[159 118  81 167 141  68 133 115  82  79 104 128 166 127  98 102 157 117
 112  91 126 104  65 163 104] : Roru
[150 102 116 154 121  74 136 100  77  74 154 127 163 106 109 106 144 154
 127  92 110  94  61 149  78] : fezu
[159 118 127 167 141  68 133 115  82  79 117 133 166 131 123 124 122 118
 120 128 129 130 134 123 133] : big
dup Roru:  : [104]
both big fezu:  : [127]
both fezu big:  : [127]
asked: [159 118 127 167 141  68 133 115  82  79 117 133 166 131 123 124 122 118
 120 128 129 130 134 123 133] : big

[163 179 192 148 136 123]  vafas
[ 74  74  74  74  98 164]  dun
[124 111 113 124 131 124]  zezi
[157 127 110 105 149  98]  vula
dup dun:  : [74]
asked: [ 74  74  74  74  98 164] : dun
order: [131 124 111 124 113 124] : zezi

[169 115  75 130  83] -> geve
[164 108  77  95  84] -> nur
[ 65 162 107  65 121] -> domam
[162  66  65 106 131] -> pip
[143 121  98 113 125] -> numu
[166 147  84 114 131] -> Vini
next: [162  66  65] : [106]
asked: [166 147  84 114 131] : Vini
order: [ 84  95  77 108 164] : nur
both Vini nur:  : [84]

[151 162 165 147] : dinod
[151 162 169 147] : bimab
[157 130 129 164] : kon
[166 183 193 166] : noz
[181 160 165  87] : Sefov
[119 104  96 102] : Tam
[165 122 122  79] : sozab
[174 122 122  79] : neri
[167 153 165 113] : mular
[164 132 133 100] : ladi
order: [ 87 165 160 181] : Sefov
dup noz:  : [166]
both mular dinod:  : [165]

[110 149  59  69] -> Dif
[ 69  99 198  61] -> Tolus
[110 135  68 144] -> gozi
[ 81 105  64 189] -> luful
[ 66  94  58 199] -> nipib
[121  58 159  85] -> fesi
[ 81 105  64 192] -> nuvi
[110 148  69  58] -> Solak
[137 164  80 190] -> zevo
[ 69  81 110 149] -> dogis
[123  92 151  88] -> luri
order: [ 64  81 105 189] : luful
both luful dogis:  : [81]
order: [ 69  59 149 110] : Dif
both dogis Tolus:  : [69]
both nipib fesi:  : [58]

[116 131 118 152 118 126 123 127 159 135 123 144 109 115 150 131 144 162
 145 118 120 103 126  88 117] -> lata
[116 159 148 186 118 133 138 136 138 135 146 144 130 118 171 155 132 145
 131  92 153 137 107 109  92] -> nekik
[131 159 167 152 134 134 154 139  78 124 161 126 161 109 129 147  98  92
  89 105 163 188 107 172 117] -> fub
[131 113 109 117 126 126 115 124 138 130 115 126 120 109 129 115 144 145
 145 145 120 103 138 109 142] -> potag
[138 134 146 144 130 118 171 155 132 109 130  98 151 123  67 152  98  75
  89 158 146 171 132 193 167] -> bifuf
[131 149 167 152 142 134 154 139  78 124 161 126 161 109 129 147  98  92
  89 105 163 188 107 172 117] -> bag
[153 113 138  82 158 129 138 127  57 109 130  98 151 127  67 115 114  75
  89 158 146 171 138 193 167] -> Buk
[171 155 146  92 138 137 135 118 159 144 137 109 136 138  92 133 130 145
 132 132 116 148 186 107 118] -> vita
asked: [153 113 138  82 158 129 138 127  57 109 130  98 151 127  67 115 114  75
  89 158 146 171 138 193 167] : Buk
asked: [131 149 167 152 142 134 154 139  78 124 161 126 161 109 129 147  98  92
  89 105 163 188 107 172 117] : bag
next: [138 135 146 144 130 118 171 155 132] : [145]
order: [ 92 109 107 137 153  92 131 145 132 155 171 118 130 144 146 135 138 136
 138 133 118 186 148 159 116] : nekik

[ 97 135  83 100  97  97  96]  kopen
[131 131 135 127 131 131 125]  Kor
[ 97  99 171 171  83 171  85]  bevut
asked: [131 131 135 127 131 131 125] : Kor
order: [ 83  85  97  99 171 171 171] : bevut
dup bevut:  : [171]
dup kopen:  : [97]
asked: [ 97  99 171 171  83 171  85] : bevut
dup Kor:  : [131]
next: [135  83 100  97  97] : [96]

